Below is a small trained network, with its code and all its weights. Each question gives an input and a target symbol and asks what happens when units are switched off, that is, made to give their printed mean instead of their output.

import numpy as np


def w(rows, s, z=0):
    codes = np.array(rows[::2]) - 128.0
    scale = np.full(codes.shape[1], s)
    scale[-1] = z or s
    return codes * scale


def norm(h):
    return h / np.sqrt((h * h).mean(-1, keepdims=True) + 1e-5)


def f(y):
    return y / 2 * (1 + np.tanh(0.7978845608 * (y + 0.044715 * y**3)))


def softmax(a):
    e = np.exp(a - a.max(-1, keepdims=True))
    return e / e.sum(-1, keepdims=True)


def log_softmax(a):
    a = a - a.max(-1, keepdims=True)
    return a - np.log(np.exp(a).sum(-1, keepdims=True))


def net(x, mask):
    ids = ['αβγδεηθλμξπστφψω'.index(c) for c in x.split()]
    T = len(ids)
    res = E[ids] + P[:T]
    u = 0
    for l in range(2):
        q, k, v = (norm(res) @ M[l].T for M in (Q, K, V))
        z = softmax(np.where(np.tri(T) > 0, q @ k.T / 3**0.5, -1e9)) @ v
        res = res + np.where(mask[u], z, O[l][:, -1]) @ O[l][:, :-1]
        u += 1
        y = f(norm(res) @ A[l][:, :-1].T + A[l][:, -1])
        res = res + np.where(mask[u : u + 12], y, B[l][:, -1]) @ B[l][:, :-1]
        u += 12
    return log_softmax(norm(res)[-1] @ U[:, :-1].T + U[:, -1])


Q, K, V, O, A, B = {}, {}, {}, {}, {}, {}
E = w([
[95,180,111,180,125,115,110,142,19],'α',
[168,90,106,169,177,160,141,117,58],'β',
[110,149,151,158,106,102,125,122,27],'γ',
[99,163,90,58,76,81,95,161,160],'δ',
[58,221,104,100,97,105,81,133,112],'ε',
[145,175,137,98,162,188,161,178,68],'η',
[97,176,86,111,164,168,153,200,152],'θ',
[127,129,135,131,93,87,102,90,28],'λ',
[142,101,197,126,69,72,141,212,130],'μ',
[136,136,114,151,127,139,126,99,5],'ξ',
[69,176,130,155,121,98,108,149,91],'π',
[103,130,119,205,146,110,127,180,87],'σ',
[104,78,52,247,132,125,99,136,3],'τ',
[112,165,42,132,189,173,147,185,113],'φ',
[133,150,138,101,117,119,119,108,62],'ψ',
[125,65,93,212,154,101,116,132,97],'ω',
],0.004)
P = w([
[160,124,135,63,188,58,150,97,153],'0',
[166,98,27,177,200,80,64,242,17],'1',
[234,181,92,170,84,177,48,140,73],'2',
[107,105,152,71,178,76,168,82,142],'3',
[137,80,34,168,194,85,73,237,1],'4',
[178,184,117,169,112,180,58,117,81],'5',
[62,90,165,88,158,99,196,72,145],'6',
[102,60,27,161,181,87,91,235,5],'7',
[153,177,121,159,134,181,54,96,80],'8',
[77,95,166,115,106,105,222,87,148],'9',
],0.0038)
Q[0] = w([
[83,156,99,16,131,154,99,188,206],'L0H0',
[199,149,184,155,67,225,90,6,254],'L0H0',
[109,53,179,101,75,77,115,180,161],'L0H0',
],0.0064)
K[0] = w([
[76,154,107,81,105,153,110,161,175],'L0H0',
[221,105,99,74,180,64,1,216,72],'L0H0',
[119,105,156,145,67,102,142,181,154],'L0H0',
],0.0096)
V[0] = w([
[82,201,161,134,207,213,148,108,121],'L0H0',
[170,91,203,138,112,135,213,214,91],'L0H0',
[131,99,32,1,113,164,144,139,110],'L0H0',
],0.0038)
O[0] = w([
[212,183,130,196,100,100,134,126,146,61],'L0H0',
[145,145,126,98,245,99,99,81,126,252],'L0H0',
[115,116,92,116,98,93,254,90,115,154],'L0H0',
],0.0049,0.0021)
A[0] = w([
[73,81,124,170,128,103,167,177,97,25],'L0N0',
[167,118,90,213,183,113,121,186,188,136],'L0N1',
[161,125,230,74,173,129,188,94,117,68],'L0N2',
[76,99,58,154,98,87,157,122,91,52],'L0N3',
[116,91,162,102,215,145,41,147,148,44],'L0N4',
[228,152,167,118,197,154,150,69,166,3],'L0N5',
[118,57,74,217,90,179,90,139,68,119],'L0N6',
[208,135,124,177,67,186,70,164,98,82],'L0N7',
[175,134,163,146,80,128,78,172,126,92],'L0N8',
[106,100,59,175,192,140,149,129,84,19],'L0N9',
[165,30,125,117,153,154,201,101,254,52],'L0N10',
[136,92,232,110,116,55,168,121,232,187],'L0N11',
],0.0057,0.0028)
B[0] = w([
[177,104,74,71,214,153,111,91,126,155],'L0N0',
[127,197,158,119,81,134,111,35,71,166],'L0N1',
[235,174,138,111,147,135,170,162,200,210],'L0N2',
[182,99,158,95,222,214,219,133,86,175],'L0N3',
[91,54,194,114,34,93,117,170,54,226],'L0N4',
[72,122,238,127,5,242,204,252,68,128],'L0N5',
[117,220,199,56,82,150,130,177,205,252],'L0N6',
[57,176,43,98,109,82,121,55,220,231],'L0N7',
[148,140,75,94,203,183,198,77,167,159],'L0N8',
[112,45,92,130,115,99,125,177,152,194],'L0N9',
[169,86,90,217,155,98,98,132,252,129],'L0N10',
[24,125,168,55,136,76,16,178,167,210],'L0N11',
],0.0045,0.0028)
Q[1] = w([
[73,116,139,58,204,147,86,191,117],'L1H0',
[66,75,175,115,53,169,201,52,162],'L1H0',
[145,108,187,220,2,144,72,83,171],'L1H0',
],0.0078)
K[1] = w([
[49,96,200,85,170,175,100,57,139],'L1H0',
[120,164,4,2,13,172,119,130,94],'L1H0',
[210,119,65,120,58,77,38,214,88],'L1H0',
],0.0074)
V[1] = w([
[73,119,69,123,76,253,131,118,140],'L1H0',
[92,166,129,129,167,74,178,166,175],'L1H0',
[136,59,164,143,81,114,118,150,231],'L1H0',
],0.0033)
O[1] = w([
[249,170,79,27,181,144,124,138,5,1],'L1H0',
[114,78,73,220,63,215,131,182,133,205],'L1H0',
[211,99,126,145,220,161,112,182,225,113],'L1H0',
],0.0028,0.003)
A[1] = w([
[148,67,123,198,150,103,68,95,128,33],'L1N0',
[132,136,83,160,108,124,189,115,126,88],'L1N1',
[111,126,192,175,86,109,79,145,109,71],'L1N2',
[151,107,145,174,141,94,156,173,130,123],'L1N3',
[123,154,91,131,125,143,92,162,109,118],'L1N4',
[132,107,156,111,106,120,146,106,210,65],'L1N5',
[90,97,121,109,147,86,125,88,100,149],'L1N6',
[109,174,151,114,42,147,54,95,95,155],'L1N7',
[66,150,90,109,103,122,104,96,182,82],'L1N8',
[153,130,90,209,168,63,109,111,138,71],'L1N9',
[141,179,66,179,140,152,74,86,255,4],'L1N10',
[155,136,105,200,119,102,151,70,85,94],'L1N11',
],0.009,0.0043)
B[1] = w([
[126,121,95,160,157,107,88,176,2,131],'L1N0',
[132,82,222,176,131,144,86,102,141,147],'L1N1',
[203,153,83,102,179,146,163,140,195,176],'L1N2',
[67,134,92,116,143,122,111,53,134,174],'L1N3',
[161,126,165,120,107,96,142,68,160,169],'L1N4',
[167,138,124,62,116,105,116,89,32,152],'L1N5',
[152,163,110,199,72,119,118,108,131,209],'L1N6',
[136,140,181,134,210,193,68,120,86,255],'L1N7',
[50,109,105,151,73,143,165,178,109,242],'L1N8',
[155,175,50,126,109,186,157,192,177,128],'L1N9',
[149,59,54,47,19,231,67,25,195,199],'L1N10',
[175,104,124,75,61,121,90,232,95,134],'L1N11',
],0.007,0.0048)
U = w([
[219,185,82,137,61,139,109,239,121,167],'α',
[72,66,156,182,204,109,180,24,176,34],'β',
[171,223,27,106,191,87,157,82,178,164],'γ',
[19,132,80,104,50,68,201,170,97,5],'δ',
[35,168,196,157,98,187,67,140,50,96],'ε',
[154,210,203,129,100,147,235,164,162,186],'η',
[133,100,68,88,71,190,70,59,184,223],'θ',
[170,185,160,220,59,47,141,49,134,171],'λ',
[114,108,190,67,145,69,59,178,211,136],'μ',
[211,44,210,140,64,119,141,120,55,84],'ξ',
[57,187,82,215,161,138,122,193,237,76],'π',
[221,181,190,137,212,172,62,113,94,187],'σ',
[140,62,77,60,203,195,188,189,96,56],'τ',
[178,47,155,241,110,158,142,169,218,97],'φ',
[177,188,127,18,123,72,126,73,2,45],'ψ',
[124,59,52,187,163,69,42,129,42,88],'ω',
],0.0072,0.0027)

Each question gives the input, a string of symbols that net reads in full, and the target symbol t.
The units are the heads (3 rows each of Q, K, V and O) and the neurons (one row each of A and B). Each row of codes is followed by its name. A weight is (code - 128) times the scale printed after its matrix; where a second scale follows, it is the last column's (O, A, B and U).
mask holds one flag per unit, layer by layer, with each layer's heads first. A switched-off unit (its flag False) gives its mean, the last column of its rows in O or B, instead of its output. The means were averaged over made-up inputs and are rounded, as every weight is.
A unit's drop is (log p(t) with every unit on - log p(t) with that unit switched off) / (log p(t) with every unit on - log p(t) with every unit switched off).
The circuit of an input: a set's keep is (log p(t) with only the set's units on - log p(t) with every unit switched off) / (log p(t) with every unit on - log p(t) with every unit switched off). Starting from the 12 units with the biggest drops (on a tie, the unit counted first), units are removed one at a time, each time the one whose removal leaves the highest keep (on an exact tie, the one counted first), for as long as the keep stays at least 0.8.
units of the circuit, in order: the units of the circuit, biggest drop first
unit that matters most: the unit with the biggest drop
k most important neurons: the k neurons with the biggest drops, biggest first
k most important neurons of layer l: the k neurons of layer l with the biggest drops, biggest first
input λ δ μ ω η μ, target ε: 3 most important neurons => (L0N4, L0N7, L0N8)
input δ μ τ ξ μ ψ μ, target μ: units of the circuit, in order => (L0N11, L0N2)
input μ θ μ δ μ τ δ ω, target τ: units of the circuit, in order => (L0N3, L0H0)
input μ ε π ε δ δ, target ε: units of the circuit, in order => (L1N7, L1N8)
input σ φ δ μ δ λ α η δ, target σ: units of the circuit, in order => (L1N7)
input α β δ α μ μ, target ε: 3 most important neurons of layer 0 => (L0N4, L0N7, L0N2)
input η π ξ μ μ β λ β, target δ: units of the circuit, in order => (L1N7, L0N6, L1N10)
input δ μ α ξ μ θ δ σ, target τ: 3 most important neurons of layer 0 => (L0N3, L0N0, L0N6)
input δ λ σ ε ψ, target η: 2 most important neurons => (L0N6, L1N10)
input μ η μ μ α ψ λ φ, target δ: 4 most important neurons => (L1N7, L0N6, L0N9, L1N10)
input μ λ μ τ μ, target ψ: 2 most important neurons => (L0N3, L1N8)
input ε γ ω μ μ λ μ β μ, target σ: units of the circuit, in order => (L1N7, L1N2)
input μ μ β μ μ μ ε β, target η: 4 most important neurons => (L0N6, L0N3, L1N10, L1N7)
input μ μ δ β ε ω ε, target ε: most important neuron of layer 1 => (L1N7)
input μ ψ μ μ μ μ γ, target γ: 4 most important neurons => (L1N2, L0N7, L0N2, L0N6)
input β γ ξ α δ δ δ, target δ: 3 most important neurons => (L0N11, L1N10, L1N7)
input μ μ α θ μ δ σ ω, target σ: units of the circuit, in order => (L0H0, L0N1, L0N6, L1N7)
input μ μ τ τ μ ψ ξ, target ξ: 3 most important neurons => (L1N11, L0N11, L0N6)
input η δ μ τ θ, target ψ: 2 most important neurons => (L0N1, L1N8)
input ω μ π π λ η γ μ, target π: 4 most important neurons => (L0N8, L0N6, L1N2, L0N2)
input η τ ε μ μ ψ β μ ω ψ, target ψ: 3 most important neurons => (L0N2, L1N5, L0N7)
input μ ξ γ μ μ β λ μ, target δ: 4 most important neurons of layer 0 => (L0N6, L0N0, L0N2, L0N10)
input μ β φ γ π, target π: unit that matters most => L1H0
input φ α δ δ μ, target τ: 2 most important neurons => (L0N0, L0N3)
input μ β η ω ε η η δ, target α: 2 most important neurons of layer 0 => (L0N1, L0N11)
